q784q134: [  76  -79  -66  -40 -135  -61  -16  -72  -28   22   77   32  102 -117
   37   35   32  104   20   48]
q404q218: [  43  -60  212   95  195   24  -17 -100 -144  132   -4  111  -87  -33
  166   25 -164 -208 -251   72]
q132q505: [ 203   54  111   10 -149  132  -77  -67  480    5  240  -26  145   97
 -110 -170   32  196  132  -23]
q899q97: [-358  113  -47   33  -90   74  214  122  -20 -130  -79  -83   22  186
 -297  -40   17   49  130  -58]
q404q218: [  79  -30   34  -79  125  -99  -92  111  -36  -20 -136   54 -184   15
  179  169   17 -254 -206  -71]
q132q505: [-268  -64  230  -85  325   94   97  284  -35  -84  -39  109  -67   70
   75  -69  -34   -7 -115  -15]
q404q218: [-272  -67  -65  -35   90  -19   77  -75 -300  122   77  115  -25 -280
  239  -21  -16   46  -65   85]
q899q97: [ 142  -25  106   91  109   54   39 -125 -208  -67  -98  -59   45  132
 -248   43 -112 -142   -5  -22]
q899q97: [-204  192   99  -91 -364  240  275  282  767  -42   64 -182  -97  418
 -180 -256   60 -147  137 -116]
q784q134: [-248  -11  105 -127  -18  161  213  185   94  -70 -116  -45  -70  211
 -220 -128   19 -215  -25  -89]
q299q557: [-143   84 -106  114 -164  124  180   69  205   89  111  -57 -157  -61
  162 -115  -56  -45  -56   69]
q899q97: [-113   -5  -66   36   62   53   15   22 -218   -4  -78  189 -143 -195
   40  138  -18 -131 -316   30]
q299q557: [-232 -116  180  -56  -60   21  161   10   15   26   48   14   34  139
  -74  -63  -49 -119  -82  -41]
q132q505: [-406  150  120 -128  150   82  156  202   -8  -98  -63   43   19  140
  -67  -52   47   79  162  -37]
q404q218: [  14   57  145  -36 -146  170   57   66  343  -61  -64  -60    1  311
 -368 -121   23 -171  -16 -114]
q404q218: [ -46 -157  -75 -190   59  -88   -6 -202 -350   62  -38  -54   62 -112
  -21  -30   68 -113  111  -74]
q299q557: [ -25 -116  130   22  266  -63 -139  -27 -151   25   97  221 -101 -176
  268  146  -50  -45 -339  -27]
q899q97: [-122  105 -234  300 -119   93   82    7  -25   45   91   56 -122 -241
   95   12  -85  145 -170  147]
q404q218: [ 207   30  180 -271  256   89 -153   20    8  -14  -71  176   35  -67
   66   17   88  -66   10   -9]
q132q505: [  12   56  -15   73 -100  -52   20 -297  -61   88    0 -170  -71  150
 -102   26  -55 -302   42 -138]
q899q97: [  28   12  119   50  300    9  -26   85 -252 -154 -101  161  -90  -20
   22  247  -76  -93 -236  -22]
q899q97: [ 123 -251  138   69 -138  -80   -9 -261 -151  -92  107   22  184  118
 -348  146  -73  -74 -183 -123]
q299q557: [ 139  -82  -14  -42  112  -26  -95 -181 -216  104  -27   10   16 -136
   61  -27  -10  -81    0   25]
q299q557: [ -98  116 -115 -173   42   70   14  -45 -115   -6 -165 -104   32   33
 -210 -129  129  -44  290  -68]
q774q399: [-132  -91 -183  -93 -267  -46  173   38   58 -103   27 -177  -78   92
 -119   35   82 -170   19 -183]
q774q399: [  24  -14  112 -113   85   42   14 -256 -160   21  132   69   95  -73
   -1   40   -9  -58   54  -54]
q899q97: [ -81   77 -112   19  -31  185  101   55  176 -159   81 -182   28  112
 -302 -188   67  140  235 -130]
q774q399: [-293 -171 -222  109 -126 -232  101 -133 -149   15  368 -116   20 -196
  297   49  -12  252   60  -69]
q784q134: [ 139 -110 -140  211   30 -240 -170 -416 -458  186  158   36  174 -342
  223   98 -100  267   50  168]
q784q134: [-171  -27  -81 -227    3 -165 -111   64  -65   87 -121   19   34  -53
  103  -48  166   54  135  -18]
q774q399: [-145   29   89 -111  199   52  139  119 -159 -102  -60   39  -60   26
   60   73  -17 -101    9  -31]
q299q557: [-140  139  -12   57 -157   65   79   77  215  -80 -117 -186   35  337
 -398 -131   37   -2  196  -99]
q784q134: [ -25  388  219  104   15  309    2  243  583  278   15  242 -123  -58
  367 -251  -88  106  -73  356]
q404q218: [ -44  -67   90 -253   92  -35   52   64  -98   13  -21  103  -21  -79
  219   73   46 -129  -26    1]
q299q557: [-146  -16  -15 -122   61   77   64  -10  -72   36  -10   18  -70  -67
   26  -74   41 -124  -15  -47]
q899q97: [ 111  -31 -178  231  129 -183 -141 -192 -507  141  -24  147  -16 -404
  326  210 -117  134 -162  232]
q132q505: [  86   58  -45  -19  252  -53 -216 -233 -290  145 -106   17  -24 -147
   79  -26   21  -60   77    5]
q132q505: [ -12  171  128  -28  234  254  -87   38  158   93   10  125   19  -79
   10 -253   18  147   86  104]
q784q134: [ -64  -89   -2 -206  151  -77   35   86 -193  -67   -3   37   43 -104
  167   61   66   61   99   -9]
q404q218: [ 505   44  127  284  307   -5 -305 -253 -171   79  -84   29   -1  -22
  -10   70 -176  -45 -110   91]
q299q557: [ -45  -12 -121   88  240  -80 -191    1 -291   71  -29  144   44 -313
  185   -8   16  322  -10  157]
q774q399: [  32   89  174  -90 -205   44   43  258  638   -1   11  -95  -50  347
   10 -123   43  -89   58  -57]
q299q557: [  56  130 -159  -23 -124  134  117  150  297 -246  -95 -276 -244  299
 -301   25   84 -326   43 -305]
q784q134: [  81  259 -188   25  -56  160  -45  175  394  186  -18  -79  -99 -140
  266 -313   66  196  252  211]
q132q505: [  56 -239   91  -27  -36  -75   78 -151 -164 -101   -4 -132  -13  205
 -240  103  -56 -339 -136 -226]
q132q505: [  98  -20  138   -9   62  -29  -83 -174  -47  -79  -27  -31    6  202
 -240  112  -13 -220  -65 -201]
q784q134: [  -1 -127  -65  -85   20  -46   49   91  147 -124  103 -210 -150  117
   64  -16   55 -156   17 -247]
q404q218: [ 426 -247  192 -120  193 -197 -217 -478 -358  130   83   45   40 -100
  193  208  -77 -356 -146 -108]
q784q134: [-336    3  -36   40 -341  -11  251  114  267  123  143  -96   38   71
  111 -187  -24  130  114  106]
q774q399: [  29  -60  110   63 -163  -32  102 -122  -70   -9   -3  -28  147  149
 -212   52  -88  -41    8   29]
q404q218: [-130  -76 -182   19  -41   40   52  -88  -20   -8   24 -241 -102   57
 -183 -178   49 -131   78 -195]
q899q97: [ 232  -44  -91  147  123  -77 -160 -154 -281   74   20  167  -95 -325
  268  218  -84  -32 -284  110]
q899q97: [  35   92 -101  -38  -58   70  -12   45  193    2   41  -23 -108  -49
   79  -29   64  -39    8  -41]
q299q557: [ -72  137   -8   51 -153  121   39  239  355  -66  -71  -21    5  170
 -203 -119   47  125   48   30]
q899q97: [ -44 -140  -31  -73 -159 -241   17 -166 -317  -15   -4   91   79  -68
   23  303    8 -103 -130  -36]
q132q505: [ -94  -67 -242    9  -93 -109   37 -114 -246   50  -38 -124  -24 -111
    4   -3   34  -32   80  -23]
q774q399: [ -89  -38   26   25 -115  -23   75   91  221  -37  124  -71  -14  112
   33  -33   -5   41   -1  -59]
q299q557: [ 395  123 -204  235 -347  -25  -80  -69  349  -69   52 -228   50  139
 -200   24   -3  129  159   -5]
q132q505: [-312  -47  -10 -169  219   55   14  234  -92  -89  -65  118  -85  -86
   26  -44  112   36  -84  -77]
q784q134: [-194  -10  182   16    0   34  171  150  161  -91   56  -29  -72  236
  -17   24  -68 -122  -94  -95]
q784q134: [  17   29 -127  -64 -101  142  116  140  232   -2   10 -155  -59   10
   -4 -213   56    6  161    9]
q899q97: [ 221 -156  100  -63  108  -19  -13  -43 -128   83   16   61   10 -131
  225   18  -73  -93  -94  106]
q774q399: [ 306  116   51   67  -63  132   19   33  107 -195  -62   24   68  123
 -281  145  -34    2   -5   12]
q774q399: [ 312  155  -82   90   68   77 -110   85  -76   24 -176  156   18 -215
   88   80  -31  148  -24  279]
q404q218: [ -24   21  185  165  -58   64   62  147  304  -20   28  -19  -44  242
  -68  -52 -111  -30 -137   12]
q299q557: [ -41  -23  -42  317  -95 -153  -23  -89   49  -87  166 -120  -32  142
  -57  142 -104   80 -103 -121]
q774q399: [-107   57   87 -105   84  113   53  435  320 -124  -10  135 -111   20
  159   -9   60   88 -118   28]
q774q399: [-141  -41  190  -15  299   11   13 -126 -324   64   19  112   56  -68
   81  -10  -90   -6  -16   43]
q774q399: [-471  -65   50 -354  143   97  309  376  -10 -197 -204 -118 -290  264
  -84  -35  116 -484  -59 -309]
q299q557: [ 214  100   52  214  -81  -64 -122 -140   94  141   19   -9   96   33
   49  -10 -105  131   59  164]
q132q505: [  -7  -66  344  -84  193   30   29   76  117  -41   39   55  -48  209
   65   27  -73 -202 -138  -99]
q132q505: [ 124  -46  -29  -12   14 -154  -94 -155 -306 -135 -143  -17   81   87
 -263  249   23  -98   -7 -123]
q774q399: [ -34    4 -254   47  -23 -180 -245  122  -69  152 -121  124  -18 -300
  254  -10  105  286  -52  190]
q784q134: [ 504  -28  207  -10  271   81 -196  -27   37 -186  -78    6   35  159
 -217  104  -33 -110  -52 -110]
q404q218: [ 192  143   -6  260  -50  182  -34 -323  -79   90   13  -13  120  -28
 -305 -102 -121   65   67  120]
q404q218: [ -67 -123  206  -83  119  -33   79  122  -20   36 -102    6 -138  147
  128   19  -74 -328 -194  -44]
q784q134: [  96  -38 -154  263 -139  -14   67 -264 -300  -41   80  -39  110 -115
 -197  120 -119  105  -25   67]
q132q505: [-173   83    8   83   -4  193  114  348  319   -4   96   97  -15  -89
  143 -204  -16  333  -10  198]
[-134  136 -202  -78  -88   -1   -3   88   80  227   31   69    1 -318
  400 -169   88  266  191  254] => q784q134
[ -85  -22 -108 -119   15   67  161  220   89 -253  -27 -165 -167  142
 -112   44   83 -174   21 -237] => q784q134
[ -16  -26 -106   25  -93  -54   18 -242 -277   82   -9    5   58 -126
  -54   55  -17  -48   13   33] => q404q218
[ 108   66 -121   24  -47  -17  -72  -49  -38   25   84  153   -2 -270
  205  140   22  134  -76  108] => q784q134
[-114  -46  -28  -77   76  -40  -98  153   82  -55  -36    5  -27   29
  -29  -56  107   83   -7  -93] => q404q218
[-175   24 -122 -163  197   12  -26   34 -280   36 -184   21  -83 -140
   34  -57  101  -78   68  -20] => q784q134
[-107 -180 -502  161 -371 -214  178 -283 -261  -18  220 -358  -59 -150
   17   70    4  -20  117 -154] => q774q399
[ 104  153   48  -31   19   86  -37  348  232   -7 -120  189   40  -79
  162  -13   27  257   12  267] => q299q557
[-201   78  -86  192 -357 -209 -117  -49  310  202  140  -24  116   44
   87  -95   27  338   89   99] => q899q97
[ 203   93  -32  119   59  -13 -162  -43    2   58    5   85   57 -139
  106   26  -26  207   24  152] => q774q399
[ 232 -346  -77  131   51 -228   49 -109 -387  -73   98 -119  -10 -114
  188  214 -149  -71 -151  -10] => q299q557
[ 92  65  37  15  58  70 -10  75  57  34 -47  52 -24 -41  88 -29 -30  16
 -12 108] => q774q399
[ 240 -170 -277   53 -149 -143   26 -183 -231  -60   88 -208   79 -134
   -8   79    0   68  149  -24] => q299q557
[ 53 208 -30 215 -61 -23 -72 -24  45  63  -9  79  66 -50  56  62 -66 239
  48 192] => q784q134
[-128   64 -216  -58   82  -51  -33 -118 -312   48  -47  -41   83 -200
   17  -61   87  193  277   47] => q299q557
[ 347  139  283   99  179  214 -118  -62  130  172 -103  126   56   28
   -2 -154 -143  -35  -26  240] => q774q399
[-252 -164 -179  101 -341 -159  275  138  -37   34   54 -135  -14  -10
  139    8  -63   53  -26  101] => q774q399
[   0  103   13  -96  183   33 -111  179   83   37  -40  149  -68 -151
  267  -16   66  112  -11   92] => q774q399
[-170  -53 -259  117 -247 -111   24   -5   53  -70   51 -225   66   89
 -244  -89   77  205  170 -108] => q404q218
[-346    8   37 -146   83   30  124  276  -72  -69  -71  131   62  -41
   28  -39   69  194   55   79] => q299q557
[ -65   39 -163  -11   69   21   34 -151 -389  -49 -167  -78   21  -42
 -258   20   31  -74  131  -50] => q899q97
[  57 -103 -202 -203 -123   24  163   60  -64 -146   16 -123  -20  -77
  -28   42  103  -85  114  -95] => q299q557
[  -3  -83 -199   79 -443 -177  121  -58   30  -25   30 -169   83   86
 -125   94    7   23   68  -10] => q774q399

q892_q64: [ -41  100 -140  165 -190  294  325   -8   81  203   97 -115   58  -36
 -171 -206 -101   92   50 -108]
q537_q371: [ 137 -143  430 -274  -71 -341  -38   48   50 -108  183  392  360 -222
  193  105  390  203 -232  226]
q892_q64: [  17    2  -52 -108   93  253  167  208  -85   24   42 -145   35  -79
 -348  136  -25  -69  -16  -13]
q817_q696: [ -78 -192 -147 -105  129  157  -96   97  -85 -156 -177 -149 -143  295
 -250  234 -185 -120   18  145]
q817_q696: [  95   74  121   17  -59 -322 -166  -83  -66  -39  120  276   43 -256
  317 -179  204   26   19  -83]
q201_q28: [ 250 -121  160 -334  163  541   99  338 -156  149  103  -76   15  -34
 -506  319   66  -64   44  214]
q537_q371: [ -84   97  107  179  -61 -486  -89 -314  310  -35  -37  157   12 -291
  544 -291   99  100  -81    2]
q201_q28: [ -52  -34  -25  278  -80 -432 -228 -348  211  -12  -35  208   24 -107
  468 -411  179   84  -92  -56]
q817_q696: [  -7 -210 -199   43   75  -31 -246 -162  207  -52 -194   16 -127  -73
   92 -170  -32 -100  -81  177]
q201_q28: [  61    6  103  182   46 -185 -230 -205  -31    5  -46   56 -124   64
  270  -74   34  -22   53 -110]
q201_q28: [ -81  107   30  -89  -18  -62   -8  117 -292 -155    7  -27 -128  295
   -1  295 -201   -7  165  -78]
q892_q64: [   2   15  -10   44   59  229   89   71 -125   78   73  -86 -163   34
 -202   19  -80   14  157    7]
q564_q326: [ 155   10   56   15   76  -33  -73   14  -57   87  107   75  103 -228
    8  -49  206  -22 -113 -130]
q817_q696: [-359   72 -205  300   50 -220  150 -202  247 -136 -153 -213 -183 -111
  104 -215 -224   10   11  -43]
q817_q696: [ 153 -103  -57   38  -65 -119 -193 -175  186   69   14  220   65 -349
  250 -292  163    4 -147   55]
q564_q326: [  20   -5  -45  -71   28  247   10  142 -244   18   -6 -131  -86  384
 -222  306 -177  -19   80  -52]
q817_q696: [-279  166  -10  120 -109 -162  290  -19  131   30   63  -73  142  177
   48  -66    7  218  -40  -54]
q201_q28: [ -62  386   61   11  180    8  188  129  -44   81   17 -257  -92 -184
  -37  106  -61 -125  137 -232]
q892_q64: [ 112 -200  -68  332  -66  301 -126 -321  194  230  -86  -11 -248   58
   41 -408  -63    9  158  116]
q537_q371: [-158  -20  112 -178  102   58  112  201 -127 -104    6  -87  -71  332
 -220  312  -71   77  111  195]
q564_q326: [ 181 -270   32   67  182  123 -312 -134   68  127  -99    3  -57  153
  -16    6  139  -37 -129  107]
q892_q64: [  54  -26   53  -52   80  -51  -76  102 -155  -39   23    8  144  123
  -99  122  161  -57  -83 -121]
q892_q64: [-102  -45   32  118  -12 -322 -153 -213  202   26  -25  137   35  120
  332 -161  151  171 -114   96]
q201_q28: [ -57 -105  -85  243  -50 -194  -60 -242  215    4  -34   71   71 -137
  176 -325  113   59 -151  -36]
q201_q28: [-144  138 -138   19  -48 -259  -40   -8   15  -29   33   92   33   11
  182 -155   79   50    7  -56]
q201_q28: [-207 -113 -113    1 -117   58  367   83   73 -169   30  -94  150 -100
 -284   38 -147  102 -145   53]
q537_q371: [ 162  -65  152 -130   25   25 -112   60  -74  -12   32  125   37  -91
  -14   15  145  -69   45   73]
q564_q326: [-244   91 -174   66   61 -366 -132  -91   27 -202 -136  -31 -152   76
  248   -8 -134  -35   12  -42]
q817_q696: [ -83  -79 -325  178 -131  -70 -134 -175  -83 -163 -131  -32 -168  136
  130   -5 -352  -48  -33 -158]
q537_q371: [ -34 -100 -174  107  -54  -65 -144 -161   94  -23  -84   52  -89   22
  142 -157  -73    5  -35   41]
q892_q64: [ 115  -25  230  -88  138  167   19  158 -189  144  156   -4   48  203
 -209  229  177   99   10   23]
q564_q326: [  81  -61   82   -2  -43  -10  -21  -89  203   63  -24   81   93 -174
   93 -172  132    0  -54  109]
q537_q371: [-100 -131 -289 -153  129  129 -216  100  -20  -60 -179  -68 -197  317
 -145   66 -102 -116   81  234]
q564_q326: [ 176  122  164 -110  -58 -327 -143  -34  -14  -16   96  240  190 -310
  356   16  195    3 -150 -131]
q537_q371: [ -52  -98 -189  242 -108  244  131  -76  -66   -4    2 -103 -131   25
 -213 -181 -203  -15  112  -93]
q537_q371: [ 200  -11   66 -244   68  171  -72  174 -116  137   63    4  141  149
 -101  355   70   21 -168    0]
q537_q371: [-152  -77 -201   62 -105 -501 -213 -250  315 -132 -107  220  111 -141
  459 -287   99   86 -256   92]
q537_q371: [-289  128   27   49   26   55  462  168   36  -63   84 -195   51  -82
 -329  -59  -14   67  113    9]
q201_q28: [  24  153  -82 -232   71  242  217  388 -324  -65  119 -132   25 -145
 -418  255  -83 -150   92 -147]
q564_q326: [ -62   28 -109    7  128 -159 -200  -64   48  -49 -147  -63 -101  107
  159   67  -51  -80  -51  -18]
q201_q28: [-181  164   26  -56   -6 -103   71   45  -19  -36  -29  -74  -86  287
   95  174 -139   86  108   41]
q892_q64: [  90  151  132   19   48  411  168  137 -180  211   35 -246  -77  320
 -273  221 -109  -41  210 -133]
q892_q64: [ -30  -24  -56   77  125  161  -30   -5  -37   36  -60 -135 -212   92
 -129   -5  -96  -66  137   32]
q817_q696: [ -98  -81    5 -132   24  -46  182  186  -77 -179   75   -1  172 -111
 -251  135   52   30 -132   30]
q817_q696: [ 105  142  238   36  132   67  -52  -46  145  206  -51  -63  -55  -33
   83 -154  200 -102  189   42]
q564_q326: [ -23  172  122   61 -255 -221  167  -92  137   -4   86  153  196 -244
  257 -261   97   75   28  -88]
q537_q371: [ -88  -61  -86 -105  102   99  -59   77   -9  -10  -76  -74 -138  252
 -106  137  -87    7   57  185]
q564_q326: [ 213   92  145 -186 -116  249   83  159 -155  130   86    4  146  130
  -98  251  -18   -9   22  -81]
q817_q696: [ 171   52  -20   70 -183   97  -37  -99    7  180   54   79   88   29
  144  -86   -1   40  -37 -139]
q892_q64: [118 -13 110   9 -27  86 -28  -5 -39  89  14   5  90 132 -18  42  79  -6
 -10 -60]
q564_q326: [  17 -137  144  143 -208 -122  -26 -251  240   10  -30  184   94  -10
  235 -317  115  108    8  142]
q201_q28: [ 268  -47  139   32  -76  -35 -241 -212  139   78  -82  150   -2 -206
  312 -166   75 -109    3   10]
q564_q326: [ 325  -63  281 -101  -68 -156 -168  -54  -25   67  162  318  235 -315
  239  -14  305   56 -183  -36]
q817_q696: [-155 -206 -196 -107   30  -48   62  110  -73 -256   -1    0    6  -57
 -210  173 -143   46 -177  111]
q892_q64: [-331  352  -61   24  -41 -307  203   39   29  -56    9 -116    5  196
  198  107 -136  133   39 -131]
[ -96 -112  -79  -24 -126    0  139   28    7 -137   11   23   91   -3
 -110   19  -92   63  -79   53] => q201_q28
[ -41  -10    2 -113   -2 -131 -115   -4  -34 -126  -77   35  -77  136
  143  191 -130    4   -3   80] => q564_q326
[ -58  189  190  -77  -66 -140   54   31 -181 -179  -31  -36 -139  142
  165  303 -269  -18  198  -76] => q201_q28
[-103    7  -79  203  -86 -157  -17 -221  178  -30 -119  -43  -10   51
  215 -145  -97   20  -58  -72] => q201_q28
[ -95  274  -17  -54    7  115  218  194 -205  -24   16 -217  -65  141
 -158  238 -214  -77  176 -198] => q892_q64
[ 162   32  153    4    7   50   48  -56  195  179   50   34  141 -297
   68 -121  182   10 -104    8] => q564_q326
[  78  -79   65  -19  -41  317  199   97  -15  109  103  -32   57  -67
 -296  -37   37   38   47   74] => q564_q326
[-201  240   38    4   86 -135   82   57  -49   -1  -17 -147  -93  284
   78  190  -97   66  101  -66] => q892_q64
[ 196 -192  134 -101  -31  181   25   28   51  119  145  161  110 -214
 -111  -30  163  115 -112  190] => q892_q64
[ 165 -103  238   21  103 -129  -13   -9   14   20  217  231  116 -591
  -10 -241  390   42  -86   38] => q201_q28
[ -30   57 -136 -115  127 -142 -197   35    4  -79 -134  -40  -60   26
  114  116  -37 -135  -55  -12] => q564_q326
[ 52  26  34 -57 -70 155  29  47 -12 151  29 -10  80 284 -40  89  21  78
   5  24] => q817_q696
[-121   96 -370  292 -111 -247 -174 -264   82  -84 -184  -49  -98    5
  321 -277 -189 -131  -28 -289] => q537_q371
[ 253  -21  -33  -27  -64   77  -49  -20   69  178   90  105  239 -289
   45  -86  178  -12 -248 -127] => q537_q371
[ 199 -116  231 -252  162  391 -144  233 -365   10   -3  -46 -239  392
 -312  418  -82 -107  294  182] => q537_q371
[ 124  -39  154 -178  105  257  118  183  -11  136   71  -79  136   27
 -264  234  109   28  -95   86] => q892_q64
[-114  141  -51  -16  110  204  187  160 -147   24   49 -197 -219   53
 -240  145 -194   -7  201  -11] => q892_q64
[ 188  -93  -66   24 -108  -27 -164 -110   10   61   23  144  127  -87
  155  -44   53   11 -200 -100] => q537_q371
[  51  173  238  -82  202    6  118  152  -67   82  148  -39  -30 -289
  -90   72  163   -7   86  -16] => q201_q28
[  51    2   18 -143   31  102  115  145   38   97   91   -5  189  -81
 -152   93  130   56 -156   38] => q537_q371
[-132  -83  -80 -135  -45 -316 -148  -30   56 -279  -98  168  -56  -83
  204  -35  -51  -24    0  195] => q564_q326
[ -76 -108  133 -197  246  -11   53  173  103  -74   -7  -25   32 -154
 -227   55  212  -22  -28  294] => q817_q696
[-38 115 -70  15 -17 -38 -10 -19  77  30 -83 -67  24  53  83 -50 -16 -72
  18 -69] => q564_q326
[ -76  108  -83 -195    2  211  106  198  -76   32  -49 -155  -50  324
 -169  278 -188  -13   96   71] => q201_q28
